A =
 -45.997   -37.113   -78.516   -39.696   -32.299  -151.617   -42.919
 -59.792   -58.295   -61.537   -58.473   -53.208   -55.712   -56.781
 -71.214    64.253  -114.101   -22.658  -126.205  -140.052    66.961
 -64.320   140.604    12.457   -89.077  -161.777  -201.975   -17.728
-106.237    46.486   -20.279  -155.822  -173.865   -24.266  -114.827
  31.059  -135.906  -154.195  -193.744   -96.206    47.591   -12.854
 -53.895   -58.073   -59.237   -51.146   -54.946   -58.888   -69.804
 -69.660   -58.772   -70.640   -65.150   -68.819   -54.653   -28.730
-205.428   -36.553    89.009    73.311   -13.307   -62.478   -61.291
 -98.909   -50.459   -69.284   -19.989   -12.318   -43.765   -78.599
 -59.036   -55.135   -58.159   -64.806   -64.334   -54.409   -45.273
 -47.677   -56.588   -51.042   -52.979   -52.789   -63.825   -78.112
 -68.134   -54.943   -71.195   -60.852   -71.046   -54.292   -35.048
-126.881   202.335   -79.892    49.203    44.996  -263.970  -133.739
Indices start at 0.
row 0 col 0 = -45.997
row 11 col 2 = -51.042
row 1 col 4 = -53.208
row 12 col 3 = -60.852
row 13 col 3 = 49.203
row 11 col 3 = -52.979
row 5 col 4 = -96.206
row 12 col 2 = -71.195
row 7 col 3 = -65.150
row 1 col 0 = -59.792
row 5 col 5 = 47.591
row 11 col 6 = -78.112
row 9 col 4 = -12.318
row 12 col 0 = -68.134
row 13 col 6 = -133.739
row 13 col 2 = -79.892
row 6 col 0 = -53.895
row 4 col 3 = -155.822
row 13 col 1 = 202.335
row 8 col 5 = -62.478
row 2 col 3 = -22.658
row 1 col 1 = -58.295
row 10 col 1 = -55.135
row 6 col 1 = -58.073
row 7 col 4 = -68.819
row 12 col 4 = -71.046
row 4 col 6 = -114.827
row 10 col 4 = -64.334
row 2 col 2 = -114.101
row 8 col 6 = -61.291
row 3 col 6 = -17.728
row 3 col 2 = 12.457

B = ((-27, -26, -1, 0, 12, -1, 0, -1, -2, -9, -2, 0, -3, 0, -3), (34, 34, 1, 1, -30, -1, -3, -1, 0, 2, -3, -2, -6, 1, 0))
B[0,0] => -27
B[:, 11] => [0, -2]
B[1,5] => -1
B[:, 4] => [12, -30]
B[0,11] => 0
B[:, 7] => [-1, -1]
B[0,13] => 0
B[0] => [-27, -26, -1, 0, 12, -1, 0, -1, -2, -9, -2, 0, -3, 0, -3]
B[1,13] => 1
B[:, 1] => [-26, 34]
B[1,3] => 1
B[0,8] => -2
B[0,3] => 0
B[0,4] => 12
B[1,0] => 34

x =
[[-25.8, -148.1, 11.2, -37.9, 100.4, -83.4, 153.1, 115.6, -63.4, -31.4, 140.8, 54.9],
 [15.4, 22.1, 22.3, 16.1, 19.2, 17.7, 22.4, 15.9, 22.3, 24.4, 20.8, 22.7],
 [13.7, 170.4, 37.7, 23.0, -44.0, 61.1, -73.2, -116.2, 85.8, 105.7, -102.8, -1.9],
 [-8.8, -98.9, 62.6, 15.0, 106.1, -98.8, 115.2, 93.3, -4.8, -4.2, 78.0, 74.4],
 [173.3, 88.0, -0.9, 107.1, 163.5, 16.1, 5.3, -18.9, -74.0, 97.7, -152.3, -69.3],
 [-16.4, -31.4, 48.9, 32.2, -8.0, -17.5, 8.7, 57.8, 60.3, -33.6, 50.4, 56.3]]
Indices start at 0.
(0, 0) = -25.8
(0, 7) = 115.6
(2, 3) = 23.0
(0, 11) = 54.9
(4, 4) = 163.5
(2, 7) = -116.2
(5, 6) = 8.7
(5, 8) = 60.3
(2, 9) = 105.7
(5, 2) = 48.9
(4, 1) = 88.0
(4, 10) = -152.3
(0, 4) = 100.4
(1, 0) = 15.4
(0, 8) = -63.4
(3, 9) = -4.2
(4, 7) = -18.9
(3, 3) = 15.0
(1, 6) = 22.4
(3, 7) = 93.3
(2, 4) = -44.0
(4, 3) = 107.1
(0, 5) = -83.4
(0, 2) = 11.2
(1, 10) = 20.8
(0, 10) = 140.8
(4, 5) = 16.1
(5, 7) = 57.8
(5, 9) = -33.6
(4, 2) = -0.9
(3, 11) = 74.4
(3, 6) = 115.2
(1, 11) = 22.7
(3, 4) = 106.1
(3, 5) = -98.8

X = [[-7, -6, -8, -11, -7, -10, -5, -7], [-1, -5, -5, 25, 15, 31, -6, -4], [-7, -6, -6, -20, -13, -21, -5, -5], [-3, -5, -7, -10, 15, -11, -5, -3], [-9, -7, -7, -34, -2, -36, -6, -6], [-7, -6, -6, -14, -4, -13, -5, -6], [-3, -6, -5, 27, 11, 35, -6, -5], [-12, -6, -7, -37, -49, -40, -6, -7], [-10, -6, -8, -26, -6, -27, -5, -7], [0, -5, -6, -13, 0, -15, -6, -3], [-6, -6, -7, -6, 13, -2, -6, -7], [-10, -6, -6, -18, -12, -16, -5, -6], [-4, -5, -5, 19, -4, 23, -5, -4]]
X[0][0]: -7
X[:, 7]: [-7, -4, -5, -3, -6, -6, -5, -7, -7, -3, -7, -6, -4]
X[2][4]: -13
X[8][2]: -8
X[2]: [-7, -6, -6, -20, -13, -21, -5, -5]
X[11][5]: -16
X[3][3]: -10
X[3][2]: -7
X[2][1]: -6
X[7][0]: -12
X[12][2]: -5
X[11][2]: -6
X[8][6]: -5
X[0][7]: -7
X[5][6]: -5
X[:, 2]: [-8, -5, -6, -7, -7, -6, -5, -7, -8, -6, -7, -6, -5]
X[11]: [-10, -6, -6, -18, -12, -16, -5, -6]
X[2][6]: -5
X[:, 3]: [-11, 25, -20, -10, -34, -14, 27, -37, -26, -13, -6, -18, 19]
X[4][4]: -2
X[1][6]: -6
X[9]: [0, -5, -6, -13, 0, -15, -6, -3]
X[5][0]: -7
X[:, 1]: [-6, -5, -6, -5, -7, -6, -6, -6, -6, -5, -6, -6, -5]
X[11][6]: -5
X[6][6]: -6
X[:, 5]: [-10, 31, -21, -11, -36, -13, 35, -40, -27, -15, -2, -16, 23]
X[9][4]: 0
X[:, 6]: [-5, -6, -5, -5, -6, -5, -6, -6, -5, -6, -6, -5, -5]
X[1][2]: -5
X[5]: [-7, -6, -6, -14, -4, -13, -5, -6]
X[5][4]: -4
X[8]: [-10, -6, -8, -26, -6, -27, -5, -7]
X[6]: [-3, -6, -5, 27, 11, 35, -6, -5]
X[3][6]: -5

a =
[[  7   3  11  -6  -3  10   3  16  -6]
 [ 17   9  27  12   8  25   0  16  20]
 [ 15  45  15   0  -9  -6  31  42  12]
 [ -9  20  17  10  17   6   5  -2   7]
 [ 15   5  10  12  11  10   7   4   3]
 [  9  10  -4  10  11  25 -35  -3 -32]
 [  3   6  42  12  -4  24  18   1  -3]
 [ -4  13  13  26   4  24  -6   7  -3]
 [-34  27   9  13  16  12  21 -17   1]
 [ 11   4   1   8  17   8   1   1   5]
 [-32  34  -6   5 -45 -11 -20  40  37]
 [ 10  11  41  33  -6 -39  41   1 -21]]
Rows and columns are counted from 0.
(0, 0) => 7
(8, 8) => 1
(10, 5) => -11
(7, 6) => -6
(3, 2) => 17
(4, 6) => 7
(4, 3) => 12
(1, 7) => 16
(8, 2) => 9
(0, 8) => -6
(0, 6) => 3
(1, 3) => 12
(5, 7) => -3
(8, 7) => -17
(2, 8) => 12
(11, 1) => 11
(8, 4) => 16
(11, 5) => -39
(11, 8) => -21
(3, 4) => 17
(4, 1) => 5
(7, 2) => 13
(11, 7) => 1
(10, 7) => 40
(7, 4) => 4
(1, 2) => 27
(10, 3) => 5
(6, 3) => 12
(3, 8) => 7
(5, 5) => 25
(0, 1) => 3
(5, 3) => 10
(7, 0) => -4
(6, 1) => 6

W =
[[ 15 143 144 144 151 219]
 [130 170 117 128 142 204]
 [ 20 140 138 142 134  81]]
W[0,0] -> 15
W[2,0] -> 20
W[:, 0] -> [15, 130, 20]
W[0,3] -> 144
W[:, 4] -> [151, 142, 134]
W[1,0] -> 130
